Below is a small trained network, with its code and all its weights. Each question gives an input and a class and asks what happens when units are switched off, that is, made to give their printed mean instead of their output.

import numpy as np


def w(rows, s, z=0):
    codes = np.array(rows[::2]) - 128.0
    scale = np.full(codes.shape[1], s)
    scale[-1] = z or s
    return codes * scale


def f(y):
    return y / 2 * (1 + np.tanh(0.7978845608 * (y + 0.044715 * y**3)))


def log_softmax(a):
    a = a - a.max(-1, keepdims=True)
    return a - np.log(np.exp(a).sum(-1, keepdims=True))


def net(x, mask):
    res = np.array(x, float).reshape(1, 6) / 4 @ E
    y = f(res @ A[0][:, :-1].T + A[0][:, -1])
    res = res + np.where(mask, y, B[0][:, -1]) @ B[0][:, :-1]
    return log_softmax(res[-1] @ U[:, :-1].T + U[:, -1])


A, B = {}, {}
E = w([
[179,109,160,185,70,91,139,211],'x0',
[69,208,63,155,132,161,31,152],'x1',
[100,132,193,71,132,183,103,29],'x2',
[241,119,102,179,255,10,135,83],'x3',
[166,131,94,119,121,147,227,140],'x4',
[156,136,204,147,126,173,164,150],'x5',
],0.0076)
A[0] = w([
[71,105,109,64,110,152,108,177,191],'N0',
[173,54,165,105,105,139,233,131,117],'N1',
[43,185,129,151,82,174,158,116,132],'N2',
[136,123,124,111,148,163,191,124,125],'N3',
[1,141,170,108,88,195,120,118,145],'N4',
[100,104,71,68,201,123,113,84,157],'N5',
[45,150,85,88,85,242,112,100,141],'N6',
[189,79,201,81,93,92,184,128,252],'N7',
[148,120,64,187,75,78,140,208,167],'N8',
[166,159,202,174,178,174,118,130,201],'N9',
[137,109,88,133,113,70,90,114,243],'N10',
[142,161,32,127,160,91,99,83,149],'N11',
],0.0095,0.0044)
B[0] = w([
[72,124,150,137,164,136,148,149,194],'N0',
[178,172,100,167,117,80,164,140,218],'N1',
[71,138,132,93,140,157,148,117,197],'N2',
[166,126,127,147,99,100,182,100,157],'N3',
[61,149,119,100,181,161,88,186,245],'N4',
[120,163,123,191,177,143,147,180,181],'N5',
[44,90,178,96,132,202,164,135,242],'N6',
[141,190,121,169,129,65,194,122,239],'N7',
[83,121,77,210,204,149,150,147,208],'N8',
[126,154,130,114,93,109,109,63,164],'N9',
[121,152,145,169,153,106,255,139,176],'N10',
[161,129,20,212,212,109,114,219,183],'N11',
],0.0092,0.011)
U = w([
[46,126,183,42,135,235,119,121,70],'0',
[138,157,63,191,190,91,137,190,186],'1',
[111,165,144,89,88,106,2,108,64],'2',
[248,88,83,101,91,198,76,122,2],'3',
[228,159,182,113,45,41,158,36,184],'4',
],0.0074,0.0032)

Each question gives the input, the list of numbers given to net, and the class t.
The units are the neurons (one row each of A and B). Each row of codes is followed by its name. A weight is (code - 128) times the scale printed after its matrix; where a second scale follows, it is the last column's (A, B and U).
mask holds one flag per neuron, in row order. A switched-off neuron (its flag False) gives its mean, the last column of its row in B, instead of its output. The means were averaged over made-up inputs and are rounded, as every weight is.
A unit's drop is (log p(t) with every unit on - log p(t) with that unit switched off) / (log p(t) with every unit on - log p(t) with every unit switched off).
The circuit of an input: a set's keep is (log p(t) with only the set's units on - log p(t) with every unit switched off) / (log p(t) with every unit on - log p(t) with every unit switched off). Starting from all 12 units, units are removed one at a time, each time the one whose removal leaves the highest keep (on an exact tie, the one counted first), for as long as the keep stays at least 0.8.
units of the circuit, in order: the units of the circuit, biggest drop first
k most important neurons: the k neurons with the biggest drops, biggest first
drop when u is switched off: that unit's drop, to one decimal
input [0,-4,-6,0,-1,8], class 4: 2 most important neurons	[N4, N11]
input [-8,2,-1,-4,2,-8], class 0: units of the circuit, in order	[N6]
input [2,-1,3,4,5,0], class 4: 2 most important neurons	[N4, N8]
input [4,0,5,3,-1,-2], class 4: 2 most important neurons	[N4, N8]
input [3,-3,0,8,-1,3], class 4: 2 most important neurons	[N4, N9]
input [0,8,8,4,-1,8], class 0: 2 most important neurons	[N1, N7]
input [-1,4,1,-1,0,-4], class 0: drop when N7 is switched off	0.3
input [-7,-6,6,0,3,-5], class 1: drop when N5 is switched off	1.0
input [-1,8,1,-2,1,-6], class 0: drop when N6 is switched off	0.7
input [-5,-4,-4,5,7,5], class 4: drop when N4 is switched off	0.2
